Below is a small trained network, with its code and all its weights. Each question gives an input and a class and asks what happens when units are switched off, that is, made to give their printed mean instead of their output.

import numpy as np


def w(rows, s, z=0):
    codes = np.array(rows[::2]) - 128.0
    scale = np.full(codes.shape[1], s)
    scale[-1] = z or s
    return codes * scale


def norm(h):
    return h / np.sqrt((h * h).mean(-1, keepdims=True) + 1e-5)


def f(y):
    return np.maximum(y, 0)


def log_softmax(a):
    a = a - a.max(-1, keepdims=True)
    return a - np.log(np.exp(a).sum(-1, keepdims=True))


def net(x, mask):
    res = np.array(x, float).reshape(1, 3) / 4 @ E
    u = 0
    for l in range(4):
        y = f(norm(res) @ A[l][:, :-1].T + A[l][:, -1])
        res = res + np.where(mask[u : u + 6], y, B[l][:, -1]) @ B[l][:, :-1]
        u += 6
    return log_softmax(norm(res)[-1] @ U[:, :-1].T + U[:, -1])


A, B = {}, {}
E = w([
[52,216,113,118,135],'x0',
[63,103,174,62,6],'x1',
[140,123,35,139,137],'x2',
],0.011)
A[0] = w([
[134,125,134,156,101,115],'L0N1',
[114,187,172,131,240,155],'L0N2',
[102,56,128,115,109,249],'L0N3',
[128,149,213,107,144,1],'L0N4',
[128,109,104,94,248,57],'L0N5',
[142,89,118,126,123,95],'L0N6',
],0.011,0.0017)
B[0] = w([
[73,198,2,135,119,143],'L0N1',
[183,222,71,57,121,253],'L0N2',
[92,114,114,107,72,216],'L0N3',
[143,132,196,163,76,192],'L0N4',
[148,104,69,87,103,229],'L0N5',
[116,120,94,156,186,168],'L0N6',
],0.009,0.0057)
A[1] = w([
[114,200,172,171,53,138],'L1N1',
[101,159,107,200,246,253],'L1N2',
[137,128,159,191,171,78],'L1N3',
[162,93,94,150,136,234],'L1N4',
[61,95,73,160,81,77],'L1N5',
[191,85,83,149,169,64],'L1N6',
],0.012,0.0019)
B[1] = w([
[157,104,203,140,191,246],'L1N1',
[83,180,230,18,50,211],'L1N2',
[119,147,78,117,117,140],'L1N3',
[1,70,184,195,166,232],'L1N4',
[136,130,112,90,107,227],'L1N5',
[25,178,106,164,160,255],'L1N6',
],0.0083,0.0054)
A[2] = w([
[91,155,122,94,113,25],'L2N1',
[171,83,61,31,61,8],'L2N2',
[153,80,143,95,47,152],'L2N3',
[150,58,99,184,149,224],'L2N4',
[173,88,26,118,167,151],'L2N5',
[166,254,152,160,161,221],'L2N6',
],0.0089,0.0017)
B[2] = w([
[110,130,121,153,96,181],'L2N1',
[146,78,7,119,138,199],'L2N2',
[142,132,94,83,116,218],'L2N3',
[68,99,111,118,147,175],'L2N4',
[147,122,189,193,172,178],'L2N5',
[187,132,99,168,137,254],'L2N6',
],0.014,0.0053)
A[3] = w([
[118,124,63,219,224,28],'L3N1',
[6,138,138,141,108,184],'L3N2',
[115,61,161,141,219,108],'L3N3',
[131,59,106,91,106,9],'L3N4',
[99,203,174,127,163,70],'L3N5',
[130,142,1,234,100,6],'L3N6',
],0.01,0.0021)
B[3] = w([
[115,194,206,155,87,254],'L3N1',
[191,73,108,163,157,236],'L3N2',
[96,72,75,105,130,191],'L3N3',
[96,254,82,128,139,179],'L3N4',
[156,208,131,201,135,182],'L3N5',
[108,125,201,138,74,242],'L3N6',
],0.0096,0.0061)
U = w([
[58,39,142,232,182,128],'0',
[108,68,50,43,30,230],'1',
[203,158,87,73,192,15],'2',
[255,113,159,144,173,1],'3',
[132,85,252,67,63,123],'4',
[153,248,180,235,144,219],'5',
],0.014,0.0032)

Each question gives the input, the list of numbers given to net, and the class t.
The units are the neurons (one row each of A and B). Each row of codes is followed by its name. A weight is (code - 128) times the scale printed after its matrix; where a second scale follows, it is the last column's (A, B and U).
mask holds one flag per neuron, layer by layer. A switched-off neuron (its flag False) gives its mean, the last column of its row in B, instead of its output. The means were averaged over made-up inputs and are rounded, as every weight is.
A unit's drop is (log p(t) with every unit on - log p(t) with that unit switched off) / (log p(t) with every unit on - log p(t) with every unit switched off).
The circuit of an input: a set's keep is (log p(t) with only the set's units on - log p(t) with every unit switched off) / (log p(t) with every unit on - log p(t) with every unit switched off). Starting from the 12 units with the biggest drops (on a tie, the unit counted first), units are removed one at a time, each time the one whose removal leaves the highest keep (on an exact tie, the one counted first), for as long as the keep stays at least 0.8.
circuit, biggest first: the units of the circuit, biggest drop first
k most important neurons: the k neurons with the biggest drops, biggest first
k most important neurons of layer l: the k neurons of layer l with the biggest drops, biggest first
drop when u is switched off: that unit's drop, to one decimal
input [-7,-8,-5], class 5: circuit, biggest first : (L1N6, L3N1)
input [3,-5,-5], class 2: circuit, biggest first : (L0N2)
input [-4,-1,-8], class 3: 4 most important neurons : (L1N4, L3N6, L1N2, L3N1)
input [0,-2,6], class 0: circuit, biggest first : (L1N4, L0N2)
input [7,5,0], class 5: circuit, biggest first : (L1N1, L3N5)
input [-7,-8,-4], class 5: 4 most important neurons : (L1N6, L1N2, L3N1, L0N2)
input [-4,-8,3], class 5: 2 most important neurons : (L1N2, L3N1)
input [8,7,0], class 4: 4 most important neurons : (L1N1, L0N5, L2N2, L0N2)
input [8,-2,4], class 2: circuit, biggest first : (L1N4, L0N2)
input [-4,-5,3], class 0: 3 most important neurons : (L1N4, L0N5, L3N3)
input [2,-5,-7], class 3: 3 most important neurons : (L0N2, L1N6, L2N6)
input [-5,8,-4], class 1: 2 most important neurons of layer 2 : (L2N2, L2N3)
input [-1,-2,-4], class 3: 2 most important neurons : (L1N6, L0N4)
input [8,-6,-4], class 2: 2 most important neurons : (L0N2, L1N2)
input [7,0,6], class 1: 4 most important neurons : (L1N2, L1N6, L1N4, L0N4)
input [-8,-7,0], class 0: 2 most important neurons : (L1N4, L3N3)
input [7,-2,3], class 2: 2 most important neurons : (L1N2, L1N4)
input [-3,1,3], class 0: most important neuron : (L0N6)
input [-8,7,-8], class 1: 2 most important neurons of layer 1 : (L1N4, L1N6)
input [-6,0,-5], class 1: drop when L3N6 is switched off : 0.1
